Each row is followed by its class.
[ 28   2   6  -8 -17  -3   0   4   0 -12   2   2   7   8   6   1 -19  20
  -8]
A
[-29   0  -1   7   0   1   2   2  20  -2  -4   9  -9   0  -8  -2  19  -4
   3]
L
[-20   3   0   2  10   4  -3   6   3   1   4   2   0  -3   0   0  11  -7
  -3]
A
[-3 10  1  0  2  8 -1  0  0 -1  1  3 -6  3 -6  0 -2 -4  1]
A
[ 0  4  3 -1 -6 15 -5  3  7 11  0 -6  1 -2 10 -2 -4  0  3]
M
[-22  -2  -4  -4  -2  10  -3   5   5   6   2   0   8   0   8  -6   3   1
   0]
F
[-17   3   4   7   4  -1   2  -9  -3  -9   4  11   5  -6  -5   5  15  -4
   1]
A
[-34   3   2   3   9   2  -6  -6   2   4  -2   9   3  -2  14  11  25  -3
  -2]
F
[-22   3  17   7   3 -16  10  -4   1 -21   2  15   0  -4 -22   5  17  -3
 -18]
A
[-17  -1   1   3  -3  -2   2  -1  -1  -2  -4   3  -1   2   8   1  12   5
  -1]
L
[-21  -4  -8   7   9   3   1  -4  -5   8   4   4 -10  -5 -17  -5  17 -12
   5]
M
[13  6  1 -5  2  6 -8  3 14 -2 -3 -4  7  2 30  9 -6  6 -9]
D
[-29   0  -1   2   9  -5  -2  -9   5  -1   5   1   6  -9   5  -1  18   3
  -6]
F
[-21   4   3   2   3  -2  -3  -3   4   1   1  -2   4  -5   7   2   5  -2
  -8]
F
[  6  12   7   9   0   4   1   1   1  -7 -13  15   2  -1  -4  13   8   5
  -8]
D
[-27  -2  10   4  -1  -2   4 -10   8   4  -5   5  -6  -5   3   1  17  -5
  -2]
M
[-34  -2  -8   1  11  12  -5  -8  11  15   2  -1  -8  -5  12  -1   9  -1
  13]
C
[-22  -1   2   4   1  -9   4  -7   6 -10  -5  10   0  -1 -13   5  15  -5
  -7]
F
[-36  -2  -2   2  -1   7   2   3   1  13  -3   3   2  -4  12  -8  21  -6
   2]
M
[-19   2   4  -3   7   7   1  -9  -1   6  -3   7   4 -15  -5   2   1  -6
  -3]
M
[-5  2  6  2  5  2  0 -4  6  0  0  5  0 -2  3  4 11  0 -6]
A
[-13   0   1  -4   6   9   0  -8   3   2  -1   1  -1  -3  -1   0   0  -1
   1]
N
[ -7   4   7   2  -1   5   2   3   0  -3   9   4   1  -1 -10   4   5   1
  -4]
L
[-14   4   0   4   8 -11   4   1   0 -17  -2  19   4   3 -13   2  14  -2
 -10]
A
[ 6  0  5 -8  0  5 -4 -3 -2  0  2 -1  9 -1  9 -3 -5  4 -1]
A
[-7  3 -7 -3 17 10 -6  6  3  4  2  2  3  4 17 -4  5  1  3]
A
[-49  -3  -3   1  18   2   2  -9   8   2  -1  -1   2  -7 -13  -6  14 -23
  -5]
C
[-3  4  7  3  9  0  0 -1 -2 -5  4  8  1 -3 -3  4  9 10  3]
A
[-15   1   5  -5   1  14   0   1   3   3  -4   7   2   0   4  -5   1  -1
  -1]
M
[-3  4  0 -5  6  5 -2  0  3 -3  1 -2  3  0  2  0 -7 -1 -3]
A
[ -6   5   7   1  -1  -8   1 -15   5 -17   1   5  -3   1 -12   4  -4   0
  -8]
A
[ 5  2  2  4  1 -1  0  1  8  1 -2  5 -2  7 21 -7  8 10  3]
C
[-14   1  12  -4  -2  -4   2 -10   6  -7  -2   4   1   4  -2  -2  -1   0
  -9]
P
[  9   2   4  -7  -9  10  -4   6   3   5  -3  -6  12   0  16  -2 -15   3
   0]
M
[ 4  3  9 -3  4  4 -3 -8 10  0  3 -8  3  4 25  8 -9  8  0]
H
[-24   1   8   2   4 -10   6  -6   0  -8   1   1   0   6 -16   2   2 -11
 -11]
N
[-7  5  9 -1 -1  6  1 -3  2  0  7  3  7 -6 -2  4 -1  6 -5]
P
[ -8  -1  -5  -1  -6  -6  -2   0   2 -10   2  -2  -3   0   0   2   0   4
   1]
L
[-18   1   2   7  -2   0   4   1  -1   1   4   4  -3  -1  -2  -3  17   1
   3]
D
[-20  -2   5   7   2   1  -2  -6   0   5   0   1  -1  -5   3  -4  12  -1
  -1]
M
[ 2  4  3 -2  7  6 -2 -2  1 -2 -5  3 -3  0  3  4  0  2  1]
A
[-10  -2   2  -2  -7  -8   8  -8   1  -4   0  -2  11   1   0   0   2  10
  -2]
F
[ 2 -4  6 -6 -2 -2 -1 -4  9  5 -2 -6  0  2 11  0 -3 -1  3]
N
[-27   2   9  11  -4  -5   7  -2   5  -2   2   4 -12   1  -6   9  27  -3
  -2]
D

Each row is followed by its class. Each block has new classes.
[  5   6 -16  -2  -1  -1  -2  -2  -1   2   0   6  -3  -2   3   0  -4   2
   3]
HH
[ 1 -1 -5  2 -2  1  2  3  0 -3  8  4  7  2  2 -2 -1  3  2]
HH
[  2   4 -10   0  -2  -1   1  -1   0  -1   1   8   3   0   0  -1  -1   2
   0]
HH
[  5   6 -19   3  -2   5  -2  -5   5  -1   1   8  -5  -3   5  -3   0   2
  -5]
HH
[ 0 -3  5  6  1  3  0 -1  5 -3  5  7  6  2  0 -2  0  0 -4]
HH
[ -3  -3  -8  -7   0  -1  -1   5   3   0  -3 -12  -1  -3   6   3  -2   2
  10]
LL
[ 2  0 -4  1 -2  2 -2  6  1 -1  3  3  3  1  0 -1 -1  3  0]
HH
[  2   2 -14  -2   0   3  -2   1   0   1   0   0  -3  -2   5  -2  -1   2
   1]
HH
[ 4  1 -9  4 -3  1 -1 -1  1  0  4 10  2  1  0 -1  1  2 -1]
HH
[  4   5 -20   0  -4   1  -1  -2   2   3   3  15  -4  -2   3  -3  -2  -2
   1]
HH
[ 5  6 -3  3  0  2 -2 -3  1 -1  2  9 -2  0 -1 -2 -1  2 -9]
HH
[ 0 -6  8  3  0  4  0  4  1 -4  3 -4  6  1 -3 -2  3  0  0]
HH
[ 2  4 -6  0 -5  1 -1  0 -1  3 -3  5 -2  0 -2  6 -4  1 -1]
HH
[  2   2 -10   2  -3   3  -1  -3   1   3   2   7  -4  -1   2  -4   1  -1
   2]
HH
[ 1 -3 -2  4  3  4 -1  0  5 -5  3 -1  4  0  5 -3  0  3 -3]
HH
[  5   8 -20   0  -5  -2  -2  -2   2   3   6  14  -3  -1   3  -4  -1   3
   4]
HH
[ 2 -5  4  1 -2  6 -1  5  2 -4  5 -5  6  3  1 -1  3  2 -1]
HH
[ 0 -1 -5 -3  0  1  0  1  2  3 -2 -7 -5 -2  5 -1  2 -2  6]
LL
[ 4  0 -6  4  0  3 -2 -1  4 -4  3  3  3 -1  1  2 -1  4 -7]
HH
[  5   3 -20  -1  -3   2  -2   1   2  -1   3   8  -2  -2   5  -1  -2   5
   1]
HH
[-11   5  -4  -9   0  -6   1   0  -5   4  -6  -8  -4  -1  -1   4  -2  -1
   6]
LL
[ 2 -5 -1  7  3  3 -2  1  4 -8  6  4 11  0  1  1 -2  3 -3]
HH
[  4   5 -18   1  -2  -3   0   0   1   0   1   6  -3  -3   3  -1  -3   3
  -1]
HH
[  3   3 -12   1  -2   2  -2   1   0  -1   3   7  -1   0   3  -1   0   2
   0]
HH
[ 3  0  2  5  0  1 -6  1  1 -3  1  2  3 -1 -1  2 -1  3 -6]
HH
[ 2  0 -6  2 -2  3 -1  1  2 -3  3  6  3 -2 -1  0 -2  4 -1]
HH
[ 1  2 -8  0  2 -1 -1 -3  1 -1 -1  3 -3 -3  1  2 -1  2 -3]
HH
[  2   1 -14   2   0   2  -3   0   4  -3   3   2   1  -3   6   0  -2   4
   1]
HH
[ -3  -2   6   1   5  -2   0  -2   3   1  -5 -11  -4  -3   2   2   2  -4
  -5]
LL
[ 0 -3 -1  0 -1  5 -1  6  3 -3  4 -4  4  0  3  0  3  2  1]
HH
[ 1  1 -3  4 -1  3  1 -2  1 -1  3  5  1 -1  2 -1  0  2 -3]
HH
[  4   2 -10   1  -3   3  -3  -6   3  -1   1   6  -3  -2   4  -2   6   3
  -5]
HH
[  4   9 -14  -3  -4   0  -2   0  -3   2   2   8  -4   0  -2   0  -2   2
  -3]
HH
[ 3  4 -6  4  1  0 -1  1  2 -3  1  7  4 -3  0 -1 -2  3 -8]
HH
[ 2  0 -5  0 -5  6 -2  3  2  1  6  5  0  1  5 -3  0  1  4]
HH
[ 2  0 -6  1 -2  2 -1 -1  2  2  3  6  0 -1  2 -3  1  0  4]
HH
[ 3  0  1  4  2  1  0 -2  1 -5  1  1  1 -2  0  1  1  2 -7]
HH
[ 2 -4  2  4  5  5 -2  2  4 -5  5 -2  4  1  4 -1  0  3 -2]
HH
[  7   5 -14   1  -6   4  -2  -2   0   4   5  12  -5   0   3   0   0   0
   1]
HH
[ -2   0 -11  -4  -3  -1   0   1   0   4   1   1  -1  -3   2  -1   0  -3
  10]
LL
[-1 -5  2  5  1  3 -6 -1  3 -4  0 -2  2 -1  3  1  1  2 -5]
HH
[ -2  -7  17  -2   0   5   0   9  -3  -2   2 -17   5   5   1  -2  14  -1
  -1]
LL

Each row is followed by its class. Each block has new classes.
[ -1   2  -9 -12  -3   1  16  10   5  11   4   2   3   5  -1   5   2  -6
  -2]
K
[ -2  -1 -16  -8   8   0  13   6   8   8  -1   6   2   3   1   3   6  -4
 -10]
Z
[  2   0   3 -10  -1  -1   5  21   6   1 -17   4   1  13   2  12   1   6
  -6]
W
[  0  -1  -9  -9  -1   1   4   5   4  -2  -3   0   2   6   1   2  -5   1
 -10]
Y
[ -3   4  -1 -12   4  -4  10   5  12  10  -5  18   5   7  -1  11  14  -1
   0]
X
[  1  -3   0  -5  -4  -1   2  -1   3   4  12   0  -4 -10  -1  12  13  -1
   9]
X
[ -4   2  -1 -12   1   2  12  13   7   5 -11   1   3   8   3   5  -3  -5
  -7]
W
[ -6  12 -17 -16   6  15   4  20   9  -3  -6   1  11   5   7  -6   0  -6
 -14]
V
[  1   5  -1 -16  -6   0  -1  11   2   2  -4  -1  -1   2  -2   7   1   0
  -5]
W
[ 2  4 -4  0  4  3  8 17  0  5  0 13  3  5 -2  6 -2 -1  6]
V
[  1  -5   7  -2  -7   0  -1   2  -2  -4 -10 -15  -3   4   1  10  10   3
  -2]
W
[ 6 -5  2 -5  0 -7  3  2  6  8 -3  6  0 12 -4 18  6  1  3]
X
[ -2 -11 -10   2   2  -2   7   5   6   2   3   7   0   9   3  11   5  -5
  -2]
Z
[ -5   4  -6 -14   1  -4  20  15   2   3  -7  13   8  10   3   2   4  -7
  -2]
K
[ -1   7   3  -9  -2   3   5  17   3  -2 -10   9   2   5   2   6   2  -1
  -4]
W
[ -2   0 -10  -8  -6   3   9  17   4  -2   5   5   3   5  -6  11  -3  -3
  -2]
V
[ -2   4   1 -12   1  -3   4   5   8  10  -2   8   2   6   1   7  11  -2
  -1]
X
[ 5  4  5  2 -5  2 -2  2  1 -1 -2  3 -4 -2 -2  3 -5  4 -6]
W
[ -9   5 -10 -25  -1   5  14  23  13  -1 -17   8  12  13   6   1   2  -6
 -13]
W
[ -1  11 -10 -17  -1   4   5  26  -5   3  -3   9   8   0   5  -3  -9  -8
 -10]
W
[-4 -6 -4 -1  1 -5  1 -2 18  6 -1  2  2 -2  0  3 -1 -3  2]
Z
[ -4  13 -11 -16   0   7  13   8  12   5  -4   9   4   9   1   8   1  -7
 -11]
W
[-7  3  3 -4 -5 -3 -2  3 -5 -4 -6 -8  4 -3 -1 -8 -4  0 -1]
W
[  0  -5   1  -2  -6  -2 -10   1   5  -8   2  -5  -4  -2   1   2  -6   4
  -2]
Y
[ -7  10   2  -8   4   4  10   0   5   7 -18  -3   5   7   1   1   0  -7
  -7]
W
[-1  9  4 -6 -1  4  7 15 -2  6 -5  9  1 -1  1  1  3 -2  1]
Q
[ -5  12  -5 -14   9   3   8  -8  16  10  -5   1   7  12   1   4  11  -1
 -19]
X
[  1   5  -5 -13   2   2   4  28  -2  -2  -6   6   4  -1   1  -1   6  -4
  -1]
W
[-1 -1 -8 -1  9 -3  3 -7  7 -2  1  2 -3  4 -1 -1  5 -2 -2]
Z
[ 12  13   6   1  -2  -3   6  25  -9  11 -18  17   3   5   1  -5 -10   2
 -14]
W
[-3 -3 -1 -6 -1 -1  1 -1  7  1  1  4  1  1  1  5  1 -2  7]
Z
[  4  -2   0 -12  -5   4  -3  10  -3   0  -3  -4  -1   8   2  10  -3  -5
  -1]
W
[-28   3   8  -5  -3   5   0   3   4   1 -11  -4   1  -2   0   7  -4   1
 -12]
W
[ 3  6  6  4  6 -4  6 -3  3 12 -8 20  2 -2 -1  2  6  2  1]
X
[ 9  1  1 -1 -2  1  6 16 -3  0  0  4 -4  6 -1  7  0 -2  4]
V
[  2   5   0  -2   0   0   7   5   0   5 -15   3   2  -1  -1   0   1   5
  -4]
Q
[-1  7 -7 -8  0 -1 13  2  3 10  0 16  6  5  0  2 -1 -6 -5]
K

Each row is followed by its class. Each block has new classes.
[  2  -3  18   2   0  -4  -3   1  -5  -3  18 -15  -1   2  -1  -5   0  -5
   0]
[40]
[ -4  12  -7   0   2   7   6  -4   0  -3 -13  18  -3   3   0  -7  -8  -4
   7]
[46]
[  9  14  -5   2   4   8   2  -9  -4   1 -12  10  -3   8   0  -4  -7 -12
   4]
[30]
[  5  -4   7  -1  -2  -9   8  -1 -10   0   6  -8  -1   3   4  -1  -2 -14
   4]
[44]
[  9   1  -4  -1   5   4   6  -7 -22   0  -2   9   6  10   7  -1  -2 -12
   4]
[44]
[  0   6  -5  -1   0  -6  16  -6 -11  -3  -3  22  -4   4   0  -3 -11  -6
   5]
[31]
[ 23  -6  10   6   0  -7   0   0  -3  -4   8 -19   3  13   6   3  15  -9
  -3]
[36]
[ 15   1  -7  -2   5  -6   5  -5 -21   2   2  12   7   8   0  -8  -3  -8
   3]
[49]
[  9   9  12   0  -1   6   0 -14  -1  10   1 -11   0   3   3   0   1 -10
   3]
[53]
[  9  -4  18   2  -1   5   0  -6   2   4   4 -18   0   3  10   8   8  -7
   5]
[36]
[ -6  -2   5  -6  -4  -8   5   8   0  -4   7   7   3   6   1  -4 -11 -18
  11]
[54]
[ -1  -3   7  -1  -1  -5   1   0  -9   3   6  -5  -1   3   1   0   0 -10
   1]
[44]
[  3   4   3  -3  24  -2  -2  -6   4   6   3  -3   0   6   1 -11  -7  -6
   2]
[57]

Each row is followed by its class. Each block has new classes.
[ 0  1 -3 -6 -5  7  5 -6  1 -3 -3 -6 -2  3  1 -2 -3 -5  0]
T
[ 1  1  2 -7  2  5  3  3  4 -5  3 -3  4  5  0  1  1 -2  5]
S
[ 1 -6  1 -3 10  9  3 -1  5 -4  6 -6  5  8  0  1  0 -2  2]
E
[  0  -9  -1  -5  14  14   6  -7   5  -7   9 -11   5  12  -3   0   0  -5
   5]
E
[ 0 -2  0 -1  4  6  5 -8  1 -4  6 -6  5  4 -2 -1 -1 -1  4]
E
[ 0 -1  0 -3  8  9  4 -3  3 -3  7 -6  3  7 -2 -1  1 -3  1]
E
[-2 -8 -1  2 16 10  4 -4  3 -2  7 -9  1  7 -2 -3  0 -2  0]
E
[ -1  -9   1   1  11   7   3 -13   2  -2   9  -9   4   5  -4  -1   1  -2
   5]
E
[ 1 -6 -1 -3 13 10  5 -1  2 -4  2 -9  1  8 -3 -2  8 -4  0]
E
[ -2  -3   2  -4   2   6   3 -11   3  -6   9  -7   7   5  -3   1   0  -1
   6]
E
[ 1 -3 -2 -6  5  8  4 -2  1 -6  1 -6 -1  5  0  1 -1 -5  2]
T
[ 1 -1  1 -6  3  6  3  0  3 -6  2 -3  3  6  0  0  1 -3  3]
S
[ 0 -3  1 -6 14 11  5  8  5 -6  3 -5  4 12 -1 -1  1 -4  1]
E
[ -1  -9  -1   0   9   9   5 -17   1  -5   5  -8   0   4  -3   1  -1  -4
   5]
E
[ 1 -5 -1 -5  7  7  4 -1  1 -6  0 -5 -1  7 -2  1  0 -4  5]
E
[ 0 -4 -2  0  8  9  4 -7  1 -2  0 -9 -1  5 -1 -3 -4 -5 -3]
E
[ 3 -6 -1 -9 11  9  3 10  2 -9  0 -2 -2 12  1  6  4 -6  8]
R
[  0 -11   2  -4   7   6   4 -18   1 -10   8  -7  -1   4  -4   3   1  -4
  14]
R
[  2  -2  -3 -11   0   8   5  -1   0  -9  -3  -4  -5   7   2   1  -1  -8
   5]
E
[ 1 -5  0 -4  7  8  5 -6  2 -6  6 -6  6  7 -2 -1  0 -2  6]
E
[ 0 -2 -1 -2  7  7  3 -3  2 -3  4 -7  2  5 -1 -2 -1 -1 -1]
T
[ -1 -10   1  -2  11   9   6 -14   4  -5   8 -11   4   9  -4  -1  -1  -2
   3]
E
[ 0 -7  2  3 10  4  2 -7  3 -1  7 -5  4  3 -3  0  0  2  2]
E
[ 0 -7 -2 -3  8  8  4 -9  2 -4  4 -7  0  5 -2 -1 -1 -4  3]
E
[ 1  1  0 -6  6 10  5  3  5 -7  5 -5  7 11  0  0  0 -2  3]
E
[ 0 -1  1 -3  6  7  3 -2  4 -4  6 -6  7  6 -2  0  1 -1  2]
E
[ 2 -5  4 -8 12 10  5  4  5 -3  6 -5  5 13 -1  3  4 -3  9]
S
[ 1 -9  0 -5 11 10  5 -8  2 -7  5 -7  2  8 -3  1 11 -4  7]
S
[ -1  -7   0  -3   6   6   4 -13   2  -5   9  -5   5   5  -3   2   1  -2
   7]
E
[ 1 -7  0 -3 12 11  4 -5  4 -5  4 -7  1  9 -2 -1 -1 -3  3]
E
[ 1 -3 -1 -7  8 11  4  2  2 -7  0 -6 -2  9  1  0  1 -6  3]
T
[ 0  6  0 -3 -4  4  2  0  2 -3  2 -3  6  2  1 -2 -2  0 -2]
E
[ -1  -4  -1  -1   2   6   3 -14   1  -3   4  -6   0   2  -3   0  -3  -2
   2]
E
[ 0 -3 -1 -3  4  8  3 -3  3 -4  4 -6  3  6 -1 -2 -2  0  0]
E

Each row is followed by its class. Each block has new classes.
[ 10 -11  -3  -1  -7  16   3  -7 -10   4 -19  -8  -3   8   9   7   9 -18
  -2]
[82]
[ -3  -6 -10   1   2  10  -2   0   1   8 -20  -4   9   8   4   6   7  -1
  -4]
[87]
[  2   6   5   5  -2  21  11   0  -4   9 -12 -10   2  11   3   9 -13  -3
  -8]
[81]
[ 3  0 -4  1  1  9  1 -4  1  6 -9 -4 11  3  2  3 -6 -9 -2]
[89]
[ -1   0   1   3  -2   7  -7  -7  -2   4 -11  -5  -1   3   0  -2   1   9
  -2]
[87]
[  9  -4 -16   4   5  20   3  -5   0   4 -11 -14   5   7   0  -5  -3   0
  -3]
[87]
